(in the rows, 128 means zero)
[140 141 113 133 131 130 140 117 133 112 134 109 138 136 128 125 151 137
 144 128 118 110 122 124 119 140 122 122 121 111 116 126 118 126 141 141
 123 118 121 120 140  99 138]	2
[129 143 133 132 135 136 126 127 134 124 143 122 114 129 124 133 125 136
 134 133 122 105 136 129 126 146 125 129 130 118 123 140 116 119 145 138
 125 140 133 124 134 118 137]	2
[129 126 133 119 128 129 116 128 134 107 107 104 129 133 114 124 138 143
 143 132 136 107 126 128 114 124 132 106 113 121 113 140 146 128 132 128
 150 158 145 118 164 119 130]	2
[134 135  89  87 124 140 134 159  91 183  90 111 115 121 152 128 106  93
 111 120 157 102  94 134 134 109 113  48 135 104  91 107 119 153 156 164
 154 129 152 135 168 149 119]	7
[119 121 129 130 120 113 126 122 152 107 108 130 140 130 147 116 142 113
 138 141 124 105 110 142 134  92 128 124 125 149 117 125 122 144 118 108
 120 113 125 110 111 128 108]	7
[138 137 124 131 150 119 130 113 118 122 140 137 118 128 135 126 114 129
 133 113 126 111 134 125 119 143 138 131 100  97 124 138 115 121 110 137
 120 118 124 117 117 143 137]	8
[126 123 133 146 136 114 135 115 136 115 131 142 146 127 134 137 129 126
 111 114 128 137 119 124 128 128 137 129 122 129 126 124 130 130 120 115
 136 105 120 135 131 140 117]	1
[130 139 124 123 135 124 144 131 124 124 127 129 139 130 133 130 130 128
 134 125 128 117 106 148 124 125 124 132 120 116 119 142 123 142 105 136
 122 133 121 142 130 144 156]	3
[121 136 132 133 134 120 140 123 137 124 136 132 143 121 130 123 129 119
 102 115 134 131 128 157 129 134 142 127 109 143 128 151 124 122 134 129
 126  95 128 144 109 137 124]	1
[124 130 120 141 124 126 143 113 137 121 120 154 141 124 144 128 143 122
 134 136 129 111 118 139 124 122 127 131 128 152 152 133 123 131 121 116
 117 123 123 127 112 125 112]	1
[146 117 125 147 141 133 132 140 139 123 123 106 145 120 134 112 125 134
 122 125 125 125 130 123 124 131 119 128 109 106 118 125 134 125 121 129
 128 152 116 133 123 117 126]	3
[146 129 133 129 120 108 142 112 141 125 124 136 129 139 129 114 139 124
 127 138 127 117 122 126 128 125 135 113 128 127 128 128 132 136 126 106
 145 112 116 123 113 131 124]	5
[138 134 112 112 114 113 136 107 124 122 133 125 142 133 120 132 137 128
 134 144 124 110 105 134 115 129 116 119 123 120 126 129 126 135 121 112
 128 121 128 138 136 115 126]	5
[139 123 122 121 137 116 116 116 117 100 104 118 138 130 124 126 142 132
 137 128 137 125 117 123 103 135 127 130 106 101 125 125 142 129 106 133
 129 125 128 128 145 129 124]	3
[125 124 113 122 140 136 134 141 147 151 125 131 140 121 144 126 141 130
 141 143 130 128 123 152 131 109 124 125  96 128 117 125 123 145 120 104
 121 135 116 122 138 102 105]	3
[133 124 153 126 137 120 129 131 139 125 110 113 129 122 106 130 150 120
 136 136 126 110 128 135 121 124 137 113  91 111 133 119 135 112 127 126
 154 129 132 125 138 101 118]	5
[123 136 139 143 127 127 150 139 125 122 122 144 151 123 121 130 107 130
 125 143 149 122 112 132 107 127 108 134 133 151 114 112 121 140 118 159
 129 121 132 127 140 122 131]	4
[128 130 137 139 143 116 130 113 124 131 117 139 133 132 127 129 131 116
 143 124 121 116 125 116 102 142 120 127 115 122 136 122 127 124 142 147
 131 118 135 118 127 119 128]	6
[111 120 137 141 136 128 128 136 138 131 142 142 113 119 127 135 137 134
 138 139 115 139 115 146 126 119 135 136 111 140 116 129 122 133 113 126
 127 116 118 126 115 139 128]	8
[157 103 123 118 120 123 181 108 118 183 156 101 134 137 140  82 154  91
 161 147  96 131 147 191 110 139 106 116 100 149 125 133 100 125 117  92
  92  38 114  84 100 101 152]	6
[ 97 151 151 168 169 131 127 162 153 159 111 152 152 131 124 122 130  95
 112 119 109 137 151 198 156 132 124 117  79 181 131 159 112 130 173  78
 143 154 118 160 104 104 122]	6
[162 112 173 155 124 156 112 144  96 137 129  79 122  82 110 116 140 123
 148 160 128 132 144 122 126 134 149 130 125  95 145 112 123  70 159 252
 113  77 127 174 126 130 123]	6
[125 130 133 138 127 114 140 116 137 122 117 132 136 137 134 129 132 127
 119 147 127 122 122 125 119 131 128 129 127 139 135 148 132 132 146 129
 128 117 130 124 125 126 110]	6
[128 127 125 138 133 122 119 125 133 114 131 135 135 126 126 129 120 121
 117 120 126 132 138 139 128 135 138 140 112 124 121 162 123 139 107 114
 107 123 125 126 100 135 124]	8
[133 135 112 122 119 114 148 111 134 130 140 137 123 130 134 118 146 116
 123 145 125 117 112 143 139 129 124 116 127 128 127 130 116 134 123 105
 130 103 118 133 115 132 135]	5
[129 133 133 133 123 138 146 158 137 135 113 139 154 123 144 129 152 123
 144 126 117 136 118 135 134 113 138 122 125 142 150 103 126 134 131 128
 124 145 122 128 130 110  99]	0
[142 135 118 124 139 129 144 133 138 131 147 118 133 122 140 129 127 132
 116 122 124 123 121 134 130 130 134 132 106 100 113 134 116 131 125 139
 117 123 124 131 126 121 132]	3
[109 122 124 120 146 152  78 142 158 110  82 128 115 115 137 113 170 137
 140 117 166  71 163 128 115 151 145 131 118 116 138 139 126 109 186 140
 133 122 165  91 136  85 129]	2
[132 128 128 137 127 130 145 120 119 121 132 136 143 138 130 130 131 134
 119 151 127 140 128 124 134 130 131 123 129 135 150 123 136 128 122 115
 123 140 129 126 125 141 126]	0
[123 126 135 126 139 111 128 113 127 107  98 123 128 131 123 125 133 122
 145 120 141  97 135 123 102 147 119 131 117 118 140 145 153 128 127 118
 136 126 142 100 149 112  97]	6
[126 131 133 129 127 126 151 124 134 109 129 112 150 123 117 128 120 137
 134 145 125 101 109 124 114 125 114 120 112 127 124 123 141 122 132 122
 135 141 126 137 141 115 128]	5
[113 126 126 147 133 130 128 134 134 128 125 121 139 138 126 138 141 133
 112 130 131 146 117 112 138 129 122 112 131 130 133 105 156 136 134 124
 135 152 133 142 144 147 147]	0
[125 126 123 141 146 120 116 105 129 124 117 157 142 124 126 126 149 123
 131 112 133 144 123 129 127 139 119 126 117 135 147 112 135 123 126 112
 153 140 115 139 142 120 115]	1
[145 118 141 147 132 123 139 126 132 111 125 133 135 132 120 134 134 136
 123 143 134 130 110 127 118 127 137 130 122 137 114  99 129 138 125 131
 161 108 118 129 129 118 122]	4
[142 124 122 140 116 116 115 112 133 113 122 130 149 131 126 125 140 127
 123 137 129 122 117 142 120 136 131 123 130 137 101 129 113 139 122 102
 140 107 127 153 136 134 117]	2
[152 136 126 112 143 158 183 133 153 108 126 103 101 126 152 105 111 148
 116 138 117  79 144 137 114 122 116 119 127 127 127 162 120 104 171 141
 100  91 125  71  90  50  90]	8
[113 120 151 136 127 118 126 131 136 119 106 132 129 129 115 142 134 121
 141 123 126 122 120 122 110 124 133 137 120 139 137 131 151 135 119 129
 143 149 133 127 133 120 112]	6
[135 127 124 129 143 132 126 145 112 130 118 132 151 115 127 129 132 135
 141 135 133 124 121 147 122 125 132 135 103 109 129 132 117 128 105 130
 138 157 119 144 142 131 121]	3
[138 117  87 150 147 143 100 145 174 177 179  83 174  91 165 118 152 133
 116 115 109 116 128 155 151 100 110 154  86  89  97 105 107 105 117 123
  69  74 117 149 136  95 173]	3
[137 135 131 116 139 122 142 100 130 106 128 121 117 134 138 112 118 114
 145 122 125 109 133 104 131 132 124 130 117 108 133 108 120 127 141 142
 116 119 114  98 118 117 134]	7
[129 129 135 131 130 135 141 147 137 122 127 101 141 125 128 125 127 137
 128 129 121 131 123 128 137 135 126 133 123 114 132 116 142 130 141 127
 125 130 117 137 140 116 121]	0
[126 121 133 125 118 123 134 118 128 116 120 128 136 130 117 124 143 122
 147 140 124 119 114 125 123 133 123 120 113 114 132 115 118 123 110 128
 133 153 117 138 131 105 121]	5
[142 134 120 125 143 135 132 126 123 122 138 107 127 126 123 131 115 138
 118 136 141 113 125 125 122 138 123 125 108 112 121 117 133 122 140 148
 139 121 128 125 140 107 134]	4
[142 141 117 131 138 124 147 114 114 127 148 145 125 134 123 125 122 131
 124 138 136 116 119 142 121 133 107 132 138 133 123 121 103 131 122 144
 133 111 127 127 120 117 153]	4
[ 89 144 157 144 148 125 162 184  96 149 134 165 103 102 130 147 132 127
 125 150 125 111 121 194 118 128 138 134 106 145 141 157  82  93  84 138
 130 110 149  98 136 168 119]	8
[135 122 120 119 134 130 131 116 124 118 146 133 131 143 129 130 111 142
 107 132 143 135 113 126 127 138 132 125 136 121 104 124 125 139 133 141
 149 114 121 128 125 124 141]	4
[126 118 141 136 129 130 127 145 130 113 111 104 143 135 132 124 127 141
 126 136 128 129 121 112 125 146 131 119 131 100 131 124 140 128 144 146
 132 145 130 124 144 130 113]	0
[137 123 133 124 124 129 131 120 141 112 120 104 133 117 127 109 129 128
 135 140 127  91 123 129 121 132 121 126 117 115 132 127 135 112 136 127
 131 122 119 135 116 106 125]	5
[172 130 114 121 154 111 109  60 121  98 173  95 193 124 138  87 127 134
 219 133  85 115 119 129 114 116 115 138  67 125 127  96 145 131 154 107
  99 106 108 119 140 150 170]	7
[111 119 132 131 121 108 113 130 128 132 105 132 135 134 133 128 128 116
 110 132 137 134 122 136 108 137 118 120 139 151 120 144 130 131 144 119
 133 108 140 141 134 140 100]	6
[117 112 128 147 141 122 134 117 149 116 140 148 117 130 143 125 135 134
 134 120 125 127 123 124 133 133 151 131  98 116 113 124 125 137 100 109
 132 129 118 101 115 145 126]	8
[114 122 139 124 143 124 124 133 143 120 127 116 115 139 126 134 136 140
 130 155 152 135 136 125 129 124 150 116  92 130 123 129 142 133 142 131
 152 134 128 104 145 125  98]	4
[137 114 137 112 109 170 165 141  97 148 145 117 169 156 172 107 143 114
 163 150 114 142 148 166 143 166 152  86 133 112 137 151  70 118 153 175
  58 108 114 110 104 110  93]	0
[106 132 110 119 134 118 153 130 140 125 139 132 135 123 127 111 162 123
 125 134 124 145 108 142 132 118 125 109  96 136 123 119 129 122 125 118
 148 126 118 114 126 117 131]	5
[151 139 120  89 128 140  53 114 119 149 139 194 119 119 160 115  76 135
  99  54 137 144 126 163 169 104 150 122 175 125 116 129 119 116 118 110
 145 124 111 200 129 135 121]	1
[125 129 122 126 132 109 125 117 125 110 121 142 142 152 143 122 118 132
 120 122 146 135 119 131 114 108 128 100 108 143 102 109 137 133 101 109
 129 107 136 105 159 139 125]	4
[127 118 135 130 111 133 135 124 139 122 111 121 137 118 131 137 122 115
 128 143 138 108 123 113 129 133 115 140 140 134 138 108 138 135 123 122
 122 145 118 118 135 106  88]	7
[143  94 131 143 142 158 149 150 144 148  78  98 108 103  89 123 101 123
 126 188 144 107 134  80  81 142  57 141 155 112 123 128 150 172 176 158
 143 148 133  94  99  58 119]	3
[131 149 149 138 163  91  22 142 128 136 123 162  86 123 130 126 149 127
  97 111 110 150 142 150 141 115 132 136 153 125 134 119 111  99 180 120
 143  52 151 120 131 153 138]	7
[123 129 117 144 139 123  80 172 126  85 101  38 146  83 105 119  99 109
  67  95 139  87 129 129 116  92 107 144 116 135  95 124 149  95 154 141
 138 101 135 220  87 137 131]	7
[121 133 143 119 133 127 134 129 139 120 116 140 116 125 112 139 116 127
 134 142 131 119 128 117 126 117 122 124 122 137 135 119 145 136 140 100
 148 149 120 126 136 103  96]	5
[109 124  59 130 122 133 117 139 147 141 165  67 154 115 139 111 172 120
 106  93 143 120 134 156 136 143 132  88  61  91 100 149 114 115 132 168
  81 136 158 142 128 105 123]	1
[139 140 140 143 123 125 132 118 147 104 132 125 141 128 115 137 149 138
 164 129 119 113 130 136 127 117 133 143 120 151 125 119 138 139 121  99
 132 137 114 145 147 115 118]	2
[130 123 126 142 142 111 134 111 125 130 123 127 128 136 131 132 149 122
 139 128 126 117 128 108 116 132 134 123 106 106 138 120 128 121 128 139
 137 121 134 112 139 129 131]	6
[107 136 130 153 150 138 133 148 129 128 121 157 151 122 117 140 130 131
  94 112 122 159 114 155 140 134 126 110 116 157 128 129 143 130 152 107
 160 149 126 143 143 121 126]	1
[121 139 132  96 114 138  89 142 127 109 110  72 126 135 148 109 104 103
 122 108 114 142 142 110 133 155 122 127 122 118 138 133 123 108 191 164
  76 149 100 155 106 100 119]	7
[134 127 142 118 153 131 156 129 120 122 129 134 117 139 137 117 124 116
 145 126 111 135 129 127 139 123 138  98 103 100 130 119 121 133 126 125
 135 136 138  85 132 127 123]	0
[114 136 126 114 134 122 127 118 132 121 127 129 123 131 136 119 140 123
 146 122 127 118 119 125 123 119 127 120 105 129 132  99 128 118 133 145
 125 135 126 104 133 120 133]	7
[121 126 124 131 123 112 125 113 130 101 105 140 141 130 133 130 142 120
 129 130 133 125 119 118 116 135 133 137 127 137 135 138 129 137 142 127
 125 116 132 133 128 125 103]	6
[112 132 126 126 145 125 152 121 146 129 127 154 119 132 140 144 138 125
 127 122 132 129 121 134 131 119 140 118  94 140 121 127 125 136 111 100
 141 139 119 116 136 121  93]	8
[ 70 124 164 120  99 148 131 160 173 113 153 136  89 156 155 123 138 155
 118 156 126 142 152 163 135 133 148 162 164 190 133 176 102 126 172 131
  53 115 117 124  65 129 145]	3
[ 85 153 118 111 116 111 185 124 162 128 117  98 152 158 197 115 123 112
 114 140 123  67 116 109  90 121 129 126  80 150 143 121 101  96 153 146
  56  98 124  70  94 123 166]	7
[137 130 115 120 143 131 121 131 123 101 111 124 142 120 134 138 119 136
 114 131 130 118 114 125 117 129 120 138 121 104 121 138 130 128 126 123
 127 131 126 138 135 110 104]	3
[138 118 124 121 127 130 113 131 127 120 112 102 144 127 125 120 132 131
 127 120 135 117 131 118 120 138 143 120 101 112 125 104 146 125 154 132
 141 134 126 113 139 113 124]	7
[111 125 121 115 113 118 125 121 137 125 122 138 127 136 142 120 127 120
 107 129 139 129 118 141 137 124 126 124 139 143 113 122 119 136 127 115
 121 110 124 118 127 129 119]	7
[184 163 131 140 136  87 116 122  95 102 100 116 108 104  81 147 101  99
 118  98 122 132 133 128 138 163 101 165 142 113 155 131 154 163 134  69
 154 106 104 194 167 144 106]	1
[140 140 138 135 125  80 130 136 147  72 115  83 115 122 114  94 114 103
 153  79 103 106 111 121 111 126  93 144 125 102 108 121 122 147  88 132
 122 150 121 164 104 123  98]	0
[130 133 128 131 129 122 144 128 127 109 125 139 138 141 137 114 137 135
 135 114 126 129 117 142 137 133 122 115 141 124 127 121 133 139 116 114
 129 134 132 119 146 134 123]	0
